Here is a tiny trained network, its code and every weight. The questions are about switching its units off for an input and a target symbol, where a switched-off unit gives its printed mean instead of its output.

import numpy as np


def w(rows, s, z=0):
    codes = np.array(rows[::2]) - 128.0
    scale = np.full(codes.shape[1], s)
    scale[-1] = z or s
    return codes * scale


def f(y):
    return y / 2 * (1 + np.tanh(0.7978845608 * (y + 0.044715 * y**3)))


def softmax(a):
    e = np.exp(a - a.max(-1, keepdims=True))
    return e / e.sum(-1, keepdims=True)


def log_softmax(a):
    a = a - a.max(-1, keepdims=True)
    return a - np.log(np.exp(a).sum(-1, keepdims=True))


def net(x, mask):
    ids = ['αβγεζηθλμπστφ'.index(c) for c in x.split()]
    T = len(ids)
    res = E[ids] + P[:T]
    u = 0
    for l in range(2):
        r = res
        for j in range(3):
            rows = slice(2 * j, 2 * j + 2)
            q, k, v = (r @ M[l][rows].T for M in (Q, K, V))
            z = softmax(np.where(np.tri(T) > 0, q @ k.T / 2**0.5, -1e9)) @ v
            o = O[l][rows]
            res = res + np.where(mask[u + j], z, o[:, -1]) @ o[:, :-1]
        u += 3
        y = f(res @ A[l][:, :-1].T + A[l][:, -1])
        res = res + np.where(mask[u : u + 16], y, B[l][:, -1]) @ B[l][:, :-1]
        u += 16
    return log_softmax(res[-1] @ U[:, :-1].T + U[:, -1])


Q, K, V, O, A, B = {}, {}, {}, {}, {}, {}
E = w([
[135,142,129],'α',
[119,136,128],'β',
[111,91,126],'γ',
[251,148,132],'ε',
[113,174,131],'ζ',
[138,150,124],'η',
[118,149,128],'θ',
[117,166,129],'λ',
[134,111,126],'μ',
[124,116,127],'π',
[143,207,132],'σ',
[112,158,129],'τ',
[136,117,168],'φ',
],0.025)
P = w([
[133,95,62],'0',
[123,112,144],'1',
[124,149,48],'2',
[138,102,176],'3',
[143,137,25],'4',
[131,105,202],'5',
[150,129,13],'6',
[134,100,213],'7',
[131,103,247],'8',
[143,114,141],'9',
[123,101,250],'10',
],0.013)
Q[0] = w([
[152,132,122],'L0H1',
[140,157,131],'L0H1',
[246,117,138],'L0H2',
[162,159,131],'L0H2',
[167,105,47],'L0H3',
[136,104,243],'L0H3',
],0.013)
K[0] = w([
[146,145,106],'L0H1',
[103,88,93],'L0H1',
[203,157,93],'L0H2',
[147,89,129],'L0H2',
[124,151,59],'L0H3',
[146,127,247],'L0H3',
],0.013)
V[0] = w([
[159,135,214],'L0H1',
[144,137,59],'L0H1',
[21,112,88],'L0H2',
[137,112,171],'L0H2',
[124,254,85],'L0H3',
[129,81,132],'L0H3',
],0.013)
O[0] = w([
[212,83,133,55],'L0H1',
[90,153,81,164],'L0H1',
[24,133,160,173],'L0H2',
[154,86,124,109],'L0H2',
[128,96,255,3],'L0H3',
[97,131,29,170],'L0H3',
],0.0086,0.0046)
A[0] = w([
[67,230,213,44],'L0N1',
[120,56,153,176],'L0N2',
[49,32,180,203],'L0N3',
[130,83,169,172],'L0N4',
[66,167,90,227],'L0N5',
[23,14,145,97],'L0N6',
[141,111,169,114],'L0N7',
[127,26,153,187],'L0N8',
[99,155,135,176],'L0N9',
[165,67,176,165],'L0N10',
[79,231,112,96],'L0N11',
[194,74,248,2],'L0N12',
[242,225,52,17],'L0N13',
[110,31,148,224],'L0N14',
[155,220,212,204],'L0N15',
[1,47,161,20],'L0N16',
],0.0075,0.0038)
B[0] = w([
[153,77,96,171],'L0N1',
[47,50,145,139],'L0N2',
[90,96,205,187],'L0N3',
[74,59,137,130],'L0N4',
[129,188,106,255],'L0N5',
[78,62,231,192],'L0N6',
[119,67,128,118],'L0N7',
[16,123,110,144],'L0N8',
[129,162,115,164],'L0N9',
[115,61,19,129],'L0N10',
[97,139,77,178],'L0N11',
[167,248,115,134],'L0N12',
[226,87,253,147],'L0N13',
[12,64,166,169],'L0N14',
[93,81,62,183],'L0N15',
[146,53,222,166],'L0N16',
],0.0052,0.0064)
Q[1] = w([
[71,181,241],'L1H1',
[108,195,88],'L1H1',
[94,108,73],'L1H2',
[32,181,53],'L1H2',
[251,86,199],'L1H3',
[166,253,236],'L1H3',
],0.0076)
K[1] = w([
[96,255,153],'L1H1',
[110,138,62],'L1H1',
[159,83,139],'L1H2',
[154,73,101],'L1H2',
[103,157,209],'L1H3',
[72,183,114],'L1H3',
],0.0098)
V[1] = w([
[114,187,92],'L1H1',
[200,188,105],'L1H1',
[96,92,122],'L1H2',
[165,160,125],'L1H2',
[153,56,71],'L1H3',
[180,252,125],'L1H3',
],0.012)
O[1] = w([
[70,69,109,188],'L1H1',
[174,1,102,12],'L1H1',
[159,145,91,223],'L1H2',
[69,120,197,29],'L1H2',
[215,185,45,146],'L1H3',
[69,32,72,1],'L1H3',
],0.0078,0.0064)
A[1] = w([
[150,167,79,88],'L1N1',
[54,93,204,156],'L1N2',
[159,132,106,65],'L1N3',
[109,152,154,86],'L1N4',
[182,177,47,30],'L1N5',
[93,175,133,3],'L1N6',
[60,173,48,82],'L1N7',
[126,81,255,173],'L1N8',
[178,40,140,48],'L1N9',
[182,138,126,163],'L1N10',
[161,59,147,26],'L1N11',
[204,155,115,142],'L1N12',
[202,195,165,157],'L1N13',
[140,142,35,118],'L1N14',
[162,199,111,141],'L1N15',
[151,174,75,94],'L1N16',
],0.0096,0.0078)
B[1] = w([
[169,134,162,168],'L1N1',
[84,126,205,173],'L1N2',
[109,132,142,127],'L1N3',
[111,170,172,142],'L1N4',
[119,137,200,174],'L1N5',
[192,159,176,149],'L1N6',
[146,147,79,253],'L1N7',
[254,83,148,165],'L1N8',
[103,190,130,178],'L1N9',
[90,137,99,154],'L1N10',
[90,251,186,161],'L1N11',
[28,111,147,167],'L1N12',
[124,76,83,200],'L1N13',
[143,88,121,190],'L1N14',
[149,99,119,222],'L1N15',
[214,108,152,182],'L1N16',
],0.0075,0.011)
U = w([
[249,57,91,130],'α',
[210,139,178,10],'β',
[108,160,177,111],'γ',
[54,76,121,119],'ε',
[99,97,116,114],'ζ',
[75,158,133,137],'η',
[205,188,82,155],'θ',
[171,58,172,191],'λ',
[92,149,159,113],'μ',
[131,67,46,100],'π',
[91,157,68,168],'σ',
[136,142,179,100],'τ',
[106,133,177,87],'φ',
],0.011)

Each question gives the input, a string of symbols that net reads in full, and the target symbol t.
The units are the heads (2 rows each of Q, K, V and O) and the neurons (one row each of A and B). Each row of codes is followed by its name. A weight is (code - 128) times the scale printed after its matrix; where a second scale follows, it is the last column's (O, A, B and U).
mask holds one flag per unit, layer by layer, with each layer's heads first. A switched-off unit (its flag False) gives its mean, the last column of its rows in O or B, instead of its output. The means were averaged over made-up inputs and are rounded, as every weight is.
A unit's drop is (log p(t) with every unit on - log p(t) with that unit switched off) / (log p(t) with every unit on - log p(t) with every unit switched off).
The circuit of an input: a set's keep is (log p(t) with only the set's units on - log p(t) with every unit switched off) / (log p(t) with every unit on - log p(t) with every unit switched off). Starting from the 12 units with the biggest drops (on a tie, the unit counted first), units are removed one at a time, each time the one whose removal leaves the highest keep (on an exact tie, the one counted first), for as long as the keep stays at least 0.8.
circuit, biggest first: the units of the circuit, biggest drop first
top k neurons: the k neurons with the biggest drops, biggest first
top k neurons in layer l: the k neurons of layer l with the biggest drops, biggest first
drop of u: that unit's drop, to one decimal
input γ β π μ ζ γ θ α, target θ: circuit, biggest first -> [L0H3; L0N6; L1N2]
input β ε γ γ γ γ, target ε: top neuron -> [L0N13]
input γ γ γ π φ π, target σ: top 2 neurons -> [L0N5; L1N8]
input θ σ γ σ, target λ: circuit, biggest first -> [L0H3; L1N8]
input λ σ γ π, target λ: top 3 neurons in layer 1 -> [L1N8; L1N11; L1N9]
input γ γ τ β, target θ: circuit, biggest first -> [L0H3; L1H3]
input γ γ π γ μ γ η φ, target θ: top 2 neurons -> [L0N6; L0N16]
input σ φ π γ ε γ γ, target ε: circuit, biggest first -> [L1H3; L1H2; L0N13; L0H2]
input γ γ σ γ θ, target λ: circuit, biggest first -> [L0H3; L1H1]
input σ γ β σ τ θ, target λ: circuit, biggest first -> [L0H3; L1N8; L1H3]
input φ γ π γ π μ π π π α ε, target β: circuit, biggest first -> [L1N11; L0H2; L0N13]
input σ γ π γ γ σ γ γ, target λ: circuit, biggest first -> [L1N8; L0N6; L0N3]
input β α γ μ π γ γ γ π, target θ: circuit, biggest first -> [L0H3; L1H3]
input σ π ζ, target λ: circuit, biggest first -> [L0H3; L1N8]
input σ γ β γ γ γ π γ σ τ α, target λ: circuit, biggest first -> [L1N8; L0H3; L1H3]
input β γ θ γ η γ ε π π π, target π: circuit, biggest first -> [L1H3; L0H2]
input γ θ γ γ γ τ, target θ: circuit, biggest first -> [L1H3]
input σ π σ μ β, target λ: top 2 neurons -> [L1N8; L0N12]
input σ γ γ, target λ: top 2 neurons -> [L0N12; L1N8]
input π γ γ σ γ τ, target λ: top neuron in layer 1 -> [L1N8]
input γ θ β γ τ π, target θ: top 2 neurons in layer 0 -> [L0N16; L0N13]
input α φ ε γ θ γ γ α π, target π: top 2 neurons -> [L0N13; L0N12]
input γ θ γ γ τ γ β ζ, target θ: drop of L0N3 -> 0.0
input β θ π, target η: drop of L1H3 -> 0.6
input β γ β π ε, target β: drop of L1N12 -> 0.1
input ε σ γ β α σ, target α: top 2 neurons in layer 1 -> [L1N8; L1N13]
